Known rows, with every step that occurs
s, z, b: .80	-.09	.05	.19	.01	.40	-.62	-.49	.03	.13	-.47	.18	-.37	.07	.18	.38	.30	-.04	.13	.50	.15
s, m: .03	.12	-.22	.37	-.27	.07	-.14	-.47	-.80	-.39	.17	-.10	-.10	.18	.24	.10	-.15	-.46	-.03	.03	.31
h, z, s, m: .10	.30	-.07	-.06	.07	.08	.44	-.42	-.23	.24	-.77	.14	-.45	.13	.25	-.25	.05	.55	.19	.22	-.08
s, m, b, h: -.22	-.02	-.78	.25	-.35	.06	.04	.02	-.64	-.48	.67	-.49	.25	-.30	.21	-.22	-.16	-.38	-.34	-.21	-.05
b, m, s, w: -.55	-.24	.12	-.08	.11	-.47	-.14	-.01	.10	.13	.29	.01	.35	-.47	-.09	-.10	.19	-.56	.06	.23	-.01
z, b, m, s: -.09	-.46	.50	.21	.43	-.08	-.27	-.12	-.18	.39	-.06	.54	.28	-.25	-.19	.09	-.12	-.03	-.74	.35	-.26
s, z, b, m, h: .49	-.24	.08	-.03	-.11	.12	-.40	-.17	.34	.21	-.31	.14	.02	-.20	.00	.16	.39	-.10	.03	.36	-.17
z, w, s: -.04	.37	.43	.34	.22	-.19	.07	-.23	-.04	.09	-.23	.06	-.34	.32	-.03	.33	-.29	-.05	-.11	.01	.27
w, s: -.10	-.08	.60	.05	.42	.00	-.41	-.13	-.14	-.07	-.06	.13	-.33	.13	-.09	.03	-.06	.09	.03	.23	.20
s, m, h, b: .10	.01	-.25	.29	-.46	.35	.10	-.03	-.47	-.35	.33	-.21	.28	.46	.08	-.19	.03	-.23	-.02	-.54	.30
h, b, z, w, s, m: .03	.14	-.23	-.09	-.19	.22	.29	.00	-.13	.00	-.01	-.10	.33	.39	.01	.09	-.34	-.13	-.02	-.49	.11
h, z: .10	.37	-.01	-.20	.02	.11	.29	-.09	-.04	.14	-.28	.17	-.83	.06	.40	-.23	.06	.34	.11	.45	-.03
m, h, b: .35	-.02	.22	.02	-.24	.42	-.12	.33	.02	-.11	.35	-.07	-.14	.39	.06	-.27	.33	.12	-.16	-.53	.09
w, s, m, h: -.30	-.17	.23	.29	.10	-.12	-.10	-.08	-.14	-.31	.07	-.02	.22	.32	-.28	-.10	-.12	.00	.20	-.10	.41
m, h, b, z, s, w: .44	-.09	-.16	-.37	-.39	.19	-.01	.22	.48	.05	.03	-.05	.26	.31	-.23	-.02	.32	.22	.17	-.56	.15
b, h, z: .13	.15	-.22	-.10	-.37	-.21	.00	.40	.23	-.04	.36	-.24	-.43	-.32	.28	-.38	.09	.51	-.12	.34	-.44
s, z: .54	.10	.02	-.01	-.09	.14	-.64	-.39	.11	-.17	-.25	-.17	-.65	-.09	.32	.13	.54	-.26	.56	.36	.19
h, m, b, z: -.13	.10	-.29	-.40	.04	.32	.21	.47	-.27	-.34	.52	-.08	-.03	-.26	.15	.29	-.26	-.28	-.05	-.34	-.37
b, z, w, s: -.04	.19	.04	-.18	.04	-.52	.02	-.05	.41	-.03	-.19	.12	-.17	.04	-.22	.40	-.34	.00	.05	.09	.13
s, w: .33	.24	-.31	.03	-.41	.14	-.25	-.39	-.20	-.04	.19	-.08	-.21	.17	.19	.43	.02	-.54	.24	.25	.54
z, w, s, m, h: -.19	.30	.12	.51	-.05	-.28	.32	-.18	-.03	-.10	-.14	-.06	.11	.48	-.20	.22	-.34	-.15	.02	-.24	.45
z, w, s, m: -.20	.36	.11	.52	.05	-.20	.24	-.38	-.30	-.06	-.21	-.05	.00	.40	-.04	.31	-.46	-.26	-.01	-.08	.40

Rows
.38	.03	-.23	-.48	-.19	-.31	-.28	-.36	.32	.08	-.37	.11	-.09	-.10	-.16	.44	.07	.08	.27	.13	.12
b, z, s, w
.27	.22	-.05	-.21	-.19	-.06	.34	.04	.56	.23	-.45	.10	-.31	.25	-.06	-.19	.37	.59	.35	.02	.18
m, h, z, s, w
-.03	.06	-.14	-.42	.18	.31	.20	.35	-.22	-.19	.22	-.04	.02	-.27	.05	.27	-.18	-.03	-.05	-.43	-.49
h, m, b, z, s
-.28	-.25	.00	-.03	.00	.02	.04	.13	.03	-.26	.09	-.05	.50	.35	-.34	-.17	-.15	.08	.25	-.34	.30
w, s, m, h, b, z
.06	.09	.04	-.23	.10	.17	.44	-.07	-.09	.56	-.42	.48	-.29	-.13	.24	-.11	-.20	.37	-.46	.59	-.45
h, z, b, m
.07	.03	-.15	.13	.19	.21	-.02	-.52	-.66	-.04	-.36	-.09	-.04	-.06	.08	-.04	.06	.00	-.23	-.25	-.03
z, s, m, b
-.22	-.17	.10	.25	.16	.07	.29	-.08	-.01	.03	-.30	.26	.29	.43	-.30	-.13	-.29	.39	.07	.12	.32
w, s, m, h, z, b
.13	-.01	.10	-.18	-.17	.04	.17	.44	.55	-.02	.11	-.03	.19	.41	-.28	-.09	.05	.24	.00	-.58	.11
m, h, b, z, w, s
.12	-.22	.43	.31	.38	.30	-.29	.16	.04	-.08	-.02	.19	.17	.08	-.05	.32	.12	-.05	.42	.05	.01
h, m, s, z, b
-.09	-.02	-.50	-.48	.10	.01	-.03	.08	-.05	-.23	.30	-.06	-.28	-.44	.09	-.02	.00	-.20	-.26	-.05	-.10
m, b, z
.31	-.32	.00	.42	-.15	.16	-.25	.34	-.02	.11	.48	.16	.63	.00	-.19	.43	-.32	.12	-.40	.15	-.13
z, b, h, m, s, w
.26	-.31	.34	.13	.21	.24	-.46	.16	.28	.03	-.11	.01	.22	.02	-.17	.27	-.02	.27	.29	.30	-.13
w, s, z, b, h, m
-.15	-.29	.25	-.15	.16	.29	-.20	.17	.01	.18	.12	-.14	.27	-.22	.16	-.44	.47	-.28	.09	-.22	-.30
h, b, m, s, z
-.41	-.13	.30	.04	.24	-.57	-.17	-.03	.37	.13	-.10	-.08	.10	-.53	-.03	-.15	.39	-.42	.21	.20	-.19
b, m, s, z, w
-.30	.03	.12	-.43	-.17	-.32	.36	.37	.31	.15	.12	.03	-.17	-.35	.08	-.43	.22	.08	-.13	.11	-.50
b, m, h, z
-.59	-.31	.50	-.03	.38	-.50	-.26	.10	-.01	.06	.27	.12	.08	-.56	-.07	-.30	.23	-.30	-.19	.18	-.29
b, m, s
.00	.00	.05	.36	-.19	-.30	-.22	.63	.41	-.28	.58	-.43	.26	-.28	-.01	.08	.11	.02	.30	-.13	-.32
b, h, m, s, z, w
-.48	-.13	-.10	.16	.33	.15	.02	-.19	-.53	-.26	.10	-.11	.17	.05	-.07	-.12	-.25	-.21	.00	-.06	.28
w, s, m, b
-.17	.18	-.21	-.04	-.11	-.53	.16	-.17	.20	-.15	-.16	.04	.09	.12	-.22	.39	-.47	-.14	.13	.00	.24
b, z, w, s, m
.32	-.03	.14	.21	-.10	.26	-.03	-.30	-.37	-.02	-.34	-.06	.16	.38	-.06	-.13	.21	.26	-.05	-.55	.04
z, s, m, h, b
-.28	-.28	.36	-.11	.21	.26	-.11	.24	-.25	.18	.33	-.03	.27	-.15	.12	-.46	.25	-.22	-.29	-.34	-.34
h, b, m, s
.28	.15	-.34	-.17	-.41	-.21	.08	.18	.37	.21	-.01	-.25	-.17	-.27	.15	-.22	.16	.61	.09	.27	-.33
b, h, z, s, w
-.29	.14	-.40	-.32	.24	-.15	.29	.09	.18	-.06	.05	-.06	-.09	-.26	-.09	.12	-.25	-.15	-.22	-.15	.01
m, b, z, w, s
-.16	-.05	-.11	-.13	.14	.01	.48	-.06	.20	.63	-.40	.47	.11	-.11	.03	-.09	-.11	.24	-.14	.63	-.10
h, z, b, m, s, w
-.35	.19	-.50	-.12	.07	-.06	.53	.49	.24	.07	.29	-.35	-.11	-.41	.13	-.41	-.13	.32	-.31	-.02	-.35
m, b, h, z, w, s
